[ 14  -4  17  -1  -8  -4  12 -25  26  29  29 -10  -2   4   3  -7 -12   5
  14 -11  13   8  -5 -22 -22 -11  12  14   1 -28   2  16 -16] | (119)
[ -3 -17  -9  21  30   6  -7   9  -2   9  -6  -2  -7   0 -11 -11   2   6
 -13  -8   9   7  -7   2 -10  -5  -2  21  -2 -15  -1  -1   7] | (51)
[-13   3 -32 -15 -15 -16 -19  -2  -1 -12   4  -5  28 -21 -19  11  -6   8
   4  -2   3 -13   5 -12  -9   4  10  27 -12  -8   0  11   3] | (26)
[-12  -8 -35 -23  -2  -8 -10   1 -20 -23   1  -2  20 -25 -28  14   6   3
 -21  -8  -3 -17   4   7   1 -11  30  16  -4 -16  -7   3 -13] | (38)
[ 18  23   2 -35 -18  18  19  16  48  -5 -23  -3  -2   5 -12  14 -20 -20
  16 -13  -6 -30  -3  25   0   9   6  16  -3 -14  -7  -9  16] | (26)
[ -1  33  25  -1 -63 -39  32 -43  39   5  20   8  36  26  38  11 -11   2
  27  -3 -33  27  26  15  15   5  17  21 -28  28 -19  -5 -37] | (47)
[-12  -1   6   3  21   8  -2   5  16 -13   9  -8  -7  -4   2  -6   1   0
  -7 -15  16  -6   7 -11  -7  -6   4  13  -2 -29   0   6   1] | (101)
[  2  -9  -7   6  15   5   3  -9  10   5   0  -1 -31  13  20  -7   1 -10
 -10  -3   3  -2   8  -8 -32  -1  -9  27 -20  -2  -2  11   8] | (121)
[-11  -7 -14  -2 -11  -7 -12 -13  -8 -14  11   2  16 -18   0   6   5   4
 -10 -10  -3   7   5 -15  -5  -5  12  24 -10  -6   0   1 -10] | (121)
[ -2   6  -7  -3  -7   0  12   6  20   6  -7  -2 -20  17   6  12  -9 -14
 -11   4  11  -7   9   3 -32   0 -17  12  -6   8  -9  14   1] | (129)
[ -4   1   6   6 -44  17  25  -4 103  -8  -3   6  48   9  -3   2 -10 -33
 -17  -8  14  26   7   0   9   5 -20  41 -21 -28  -9  19 -36] | (129)
[ 12  19  28 -27  -3  19  21   5  32 -12  -5  -5  -4   0   1   9  -9 -13
   5 -24  11  -7   0   9   3  -8   7  -8  -2 -19 -11 -11   6] | (101)
[-23  -1  -6 -35 -24  15   5   7  23 -43   6  -5  25 -15 -21  11  -2   1
 -23 -10 -26  -2 -18 -10  10   5   6  -3  11   3 -10   4   6] | (129)
[  5  16  21 -22 -36  16  34 -10  47  -4  -3  -5  16  -5 -19   9 -18 -15
   8 -29 -11  -5   5  18  -5   2   9   7   0  -8 -12  -7  -5] | (45)
[  1  12 -14  -1   0 -13  -3 -16 -47   1   7   6   4   0  -1   4   3  -5
 -11  11   6 -21   6  11   4  -1   9 -17  -6   1 -11   6 -10] | (38)
[ -2   8   3   0  -1  -6 -11 -11 -31  17  10   7 -21  -1  13   1  -5  -8
  -2  -6   1 -23   3   0 -15  -3   5   2   8   0  -2  -3   2] | (121)
[ 18   0 -11 -15  -9  15  28  -8  65   3  -1   0   3   5 -10  -1 -13 -36
 -22  -6  33  -9  11   2 -42   5 -25  30 -14 -35 -11  32  16] | (129)
[-26   3 -36  11 -41 -31  -8   7 -69   3  11  32  50 -40 -23   2   4  -9
   5   9  -1 -49  23  41  -4  -6  13 -29 -28  42 -11  11 -56] | (38)
[ -6  14  -4   2 -29 -42 -17  -5 -26   8  27  13 -25 -14   3  -7  -5  -8
  -2  -4 -12 -32  11   6 -20 -10  33  -4  11  27  11  -1 -34] | (119)
[  1   4  19   1   7   3   5  -9  19  10  11 -10   5   1  21   0  -2   5
   7 -14  23   5   8 -23  -6 -14 -10   0  -9 -26  -4   1  -7] | (101)
[ 19   4  37 -19 -19  23  32  -1  15 -12 -12  -6 -14  19   5   5  -3 -14
  -5 -11  -3  15 -12  -1  12  -6   4 -27   8  14 -20 -18  21] | (59)
[ 10 -21 -21  20  23 -15   3 -29 -10  17  34  -6  51 -17  -6   2  13  33
   5  11  41  40   8 -30  -3   6 -13  40 -22 -37  -4   9  13] | (47)
[ 14  10  24 -25 -18  25  27   2  37   2 -13  -1  -7  10   5  14 -10 -17
   8 -21  -9  -5  -7  14  -1  -6   9  10  -2  -6  -8 -16   0] | (121)
[  8  -5  -1   0  -1   1  24   8  49  -4 -16  -7 -39  22  16 -18  -7 -15
  -8  -4   0  -5  12  -1 -26  -5  -3  13 -10  -8  -3   2  12] | (59)
[-30 -11   1 -10   3   4   0  -2  32  -9  19  -7   8 -15  -8 -13 -13   5
 -12 -20  -8   7  -3 -12   0   2  24  30   3 -30   4  13   5] | (47)
[ 28   2  25 -12   6  13  35  -9  48   3 -24 -13 -36  52  23   7   3 -12
 -13  -8  18   5   2 -12 -19 -21 -10  26   9 -36  -9   4  19] | (59)
[  9  15  16 -32 -30  22  27  13  45 -13 -14   1   2   8  -4  19 -13 -13
  -2 -14 -12   0 -10  18   5   3  -4  -1   1   6 -16 -11   0] | (129)
[-11   2 -14   9  -2 -25 -21   3 -71  27  12   8   4 -15  -8   7   0 -10
   4  24  -3 -35   5  -2 -11   8  -3 -28  12  34  -3  -7 -25] | (171)
[ -5  -5   0   3  10  -5   9  -2  12  21  -1  -9 -26   9  13  -8  -8   2
   0  -3   8  -1  14  -7 -32   0  -8  24  -3  -6  -8   5  17] | (59)
[  0  -1 -15  -8   4   2  25  -5  41   5  -5  -5 -10  14   3  -7 -13 -15
 -10   1   4   3   9   1 -30   5   0  25 -15 -16   0  18   7] | (47)
[ 16  11  43 -24 -16  44  54   7  57  24  -7 -13  10  28 -15   0 -28 -29
  20  -4 -15 -15 -27  14   3   5   4 -28  27 -14  -9  -2 -17] | (119)
[-12 -16  -3   0   2  11   7 -24   5  19  15 -13  12  -3  -4   5  -5   5
  -4 -17  21  -1   0 -16 -19 -14   2  11 -17 -24 -16  24 -17] | (38)
[  6  -2  -9  -6  13   6  16  -9  11 -14 -13  -4 -22  17  11  -2   0 -14
 -21   0   0  -6  12   8 -14  -6   1  10 -24  -8  -9  15   2] | (38)
[ 26 -11 -29 -77  -6  41  48  21 104  -6  -3 -21  -8 -22 -66  -7 -27  -4
  23 -29 -16 -37 -47  14 -44  -2  32   7  -2 -53  -2   6  10] | (119)
[-11 -11   0   0  -2  -3   3 -10   4  25  20  -5  21 -13   1   0  -7  14
   6 -10  14   9   3 -18 -13  -8   4  15  -1 -23   4  10  -2] | (47)
[ 31  22  26 -47 -24  34  52  20  52 -37 -28  -4  -8   6 -21  13  -9 -24
  -6 -32 -19 -30 -10  38   7  -3  19  -5  13 -17 -13 -30  10] | (45)
[ 62  33  -9  29 -28  23  36  57 -11 -19 -31  52  19 -40   4 -52   1 -35
 -23 -13  45 -85   2  49  27   4 -18 -54  -9 -59  46 -22 -62] | (119)
[ -58  -20  -24   33   10   23  -77   24  -53    6   55   27   27 -114
  -47  -72  -13   56    8  -50  -45  -37  -39    3   43   21   23  -19
   31  -43   31  -11   -5] | (51)
[ -4 -11   0  12  11  16   0  -9  16  -8  -1  -2 -12  12  12 -12   0  -5
  -9  -2  -8   9   0 -15  -3  -1  -6  18  -7 -17   3   7   3] | (121)
[-22 -12  -8   5   8   4   3   1  17  -4  11  -6   7  -3  -6 -11  -5   1
 -14  -2   2   8  -1 -14  -4   2  11  17   3 -20   8  12   3] | (47)
[ 15 -12  21  -9  23  18  11 -13  -6 -22  -8  -1 -19  14   4  -3   5 -12
 -24  -8  -2  -4   1  -6 -10  -3  -1  21  -2 -25  -7  19   8] | (171)
[ -4 -13  16   4   0   3   6  -6  11  28  10 -12   3  -1  11  -6  -4  13
   5 -10  21   8   2 -28 -13 -14  -9   9   7 -27  -2   4   9] | (59)
[ -7 -19 -14  -4 -14 -16  -7  10 -13 -13   5  -2  12 -24  -7  -2   8   9
 -11  -8   3  -3  11 -18  -5 -17  12   4   9  -3  -1  -9   5] | (59)
[ -6  -5 -23   4   7   8  -2  13  39   8 -19 -19 -12  19   2   0 -14  -3
  10  10   3  -7   3 -21 -19   2 -10  15 -12 -11   6  12   5] | (26)
[ 11  38  34 -30 -14  -8  15 -23  -6  -1  21  -2  29  -3  17  34   2 -16
  -7 -27  16 -18  25  14  -8   7  10  33  12 -17 -25  -4   2] | (101)
[ -3  13   4 -36 -26  30  32  -6  64   3  -3 -13  10  -7 -35   9 -21 -12
  10 -28 -19  -9 -14  14 -15  10   9  11   4 -18 -14  -4   2] | (45)
[ 10  21  27 -23 -41  20  37  15  42  -7 -19   0  -4  21   2  30 -11 -24
  -4 -13   3 -11  -6  16   2  -7  -9 -16   8  21 -15 -17 -11] | (129)
[ 17   1  -3   4  25   9  22   7  17   9 -26   5 -25  22  -4  -2  -2 -14
 -13  -6  13  -6  -2  33 -31  -2 -12  28 -23  -1 -14   3  10] | (51)
[-11   1   4   7  14   5  -2   5  17 -13  10  -4   3  -8   2 -11  -1  -5
  -7 -12  16  -9  11  -8  -4  -2   1   9  -5 -28  -1   6  -3] | (101)
[  5   1 -10 -10  -3   7  15  13  44   5 -10  -3 -25  15   3   4 -11 -16
  -7   2   3  -9   3   6 -26   1 -17  13  -6  -3  -8   7   6] | (129)
[  2  13  -1   6 -13  -6  -6  -5 -25  11   5  12 -10   2  14   0   1 -15
  -1   3   0 -18   1   3  -5  -1   2 -11  -1  10   1  -9 -10] | (121)
[  8   6   5  -2   0 -10  10  -3 -28  14  13   7  -4  -1  -7  -5  -4  -6
  -1   9  12 -18  -9   5 -13  -2   5 -18   0   9  -1   6 -17] | (119)
[ 19  19  21 -37 -22  22  41  -1  61 -17 -21  -9  -5  14 -14  12 -13 -24
  -7 -24  -6  -6  -9  16  -2  -4   8   5   1 -20 -15 -15   4] | (45)
[ -9 -12  15  -8   6  -2  -8 -10 -54 -19  12  -1  22 -28  -9  11   6   4
 -19  -9  10  -4   1 -19   4   0   5  -1   2   3  -7   0  -3] | (171)
[  6 -10  16   2   3   8   7 -16   4  18  13  -8  15  -8  -1  -4  -8   1
  10  -8  10  -8   1 -21  -9   0  -6   7   1 -32   1  10 -11] | (171)
[ -1  -6   7  -4  -2   6  12 -17  28  14  14 -13  22  -9  -9   4  -3  10
   2 -17  17   9   1 -19 -15  -6  -6  27  -6 -36  -5   6  -1] | (45)
[ 19 -14  -4  23  28  15   4   2  -1  29   5  -3  21  -3 -16  -7   8  16
   9  -2  19  11 -12   0  -6  -1 -13  18   2 -32   1  -3  16] | (51)
[  0   3   8  -9  28   4   9   9  17 -10  -4  -8 -32   6  15  -2   1  -6
  -9 -10  19  -7  10  -3 -25  -7  -6  11 -21 -10  -6   3  14] | (101)
[ -3   3  -9   3   6   1  -7   0  10 -11  -4  -5   5  10  -1   7   1  -5
  -8   2  11 -11   6  -8  -4   7  -2  36  -7 -15  -2  14  11] | (26)
[ -3   6   0  -4 -20   1   4  -9   5  20  15   2  27  -4  -6  14  -7   6
   9  -4  11  -4   1  -2 -11   1 -14  12   6 -14 -11  14  -8] | (129)
[ 10  17  20 -37 -28  26  31  11  54  -5 -13  -3   1  10  -9  22 -18 -13
   4 -16 -10  -4 -13  19   3   1  -2   1   9  -4 -18 -11   2] | (129)
[ -1  -6  12   6  -3  17   4 -16  14  28  12  -5   5   0  12   0  -7   7
  14 -16   8   4  -2 -17 -11  -7  -6  18  -4 -28   1   5  -6] | (121)
[  5  -9   8  -1   6   0  20   1  19   3  -8  -8 -26  16  14  -7  -2  -9
 -12  -3  13  -1  12 -10 -25  -9 -11  13  -3  -5  -9   3  20] | (59)
[ -6 -13   2  -1  -3   4  10 -18  24  19  21 -10  19  -7   0  -4  -9   8
   1 -14  18  15   1 -26 -11  -8   3  18   2 -35   4  14   3] | (47)
[-10   0  -3  -3  24  11   2  14  30 -15  -5 -11 -15   4  -2  -9  -4  -1
  -1  -7   4  -9   4  -6  -8  -6   5   7  -1 -31   5   5   4] | (101)
[ -3   0  -5  -9   3  17   4   1  33 -12 -13  -7  33   9 -11   2  -6 -10
  -4   6   7  -3  -3 -10   8   8 -11  26  -9 -32  -2  21  10] | (26)
[ -5  -1   1   6 -11  -6  13  -6  19  14  18  -4   2   0  16  -9  -8 -11
  -3  -3  -4   2  16  -9 -14   6   4   9   1   3   5   3   4] | (47)
[ 37   4  11 -24 -31  23  53  -9  28 -75 -35   7  46   0 -15  11   0 -32
 -33 -14  48  -3   5  -4  13 -13 -21 -23 -48  -5 -18  11  13] | (26)
[  5  -6   0  -4  16  -3  11  -9  16  -8  -9  -4 -30  10  10  -7  -6 -13
 -11  -2  -3 -12  12  -4 -30   2  -4  25 -22 -10  -3  15  -3] | (171)
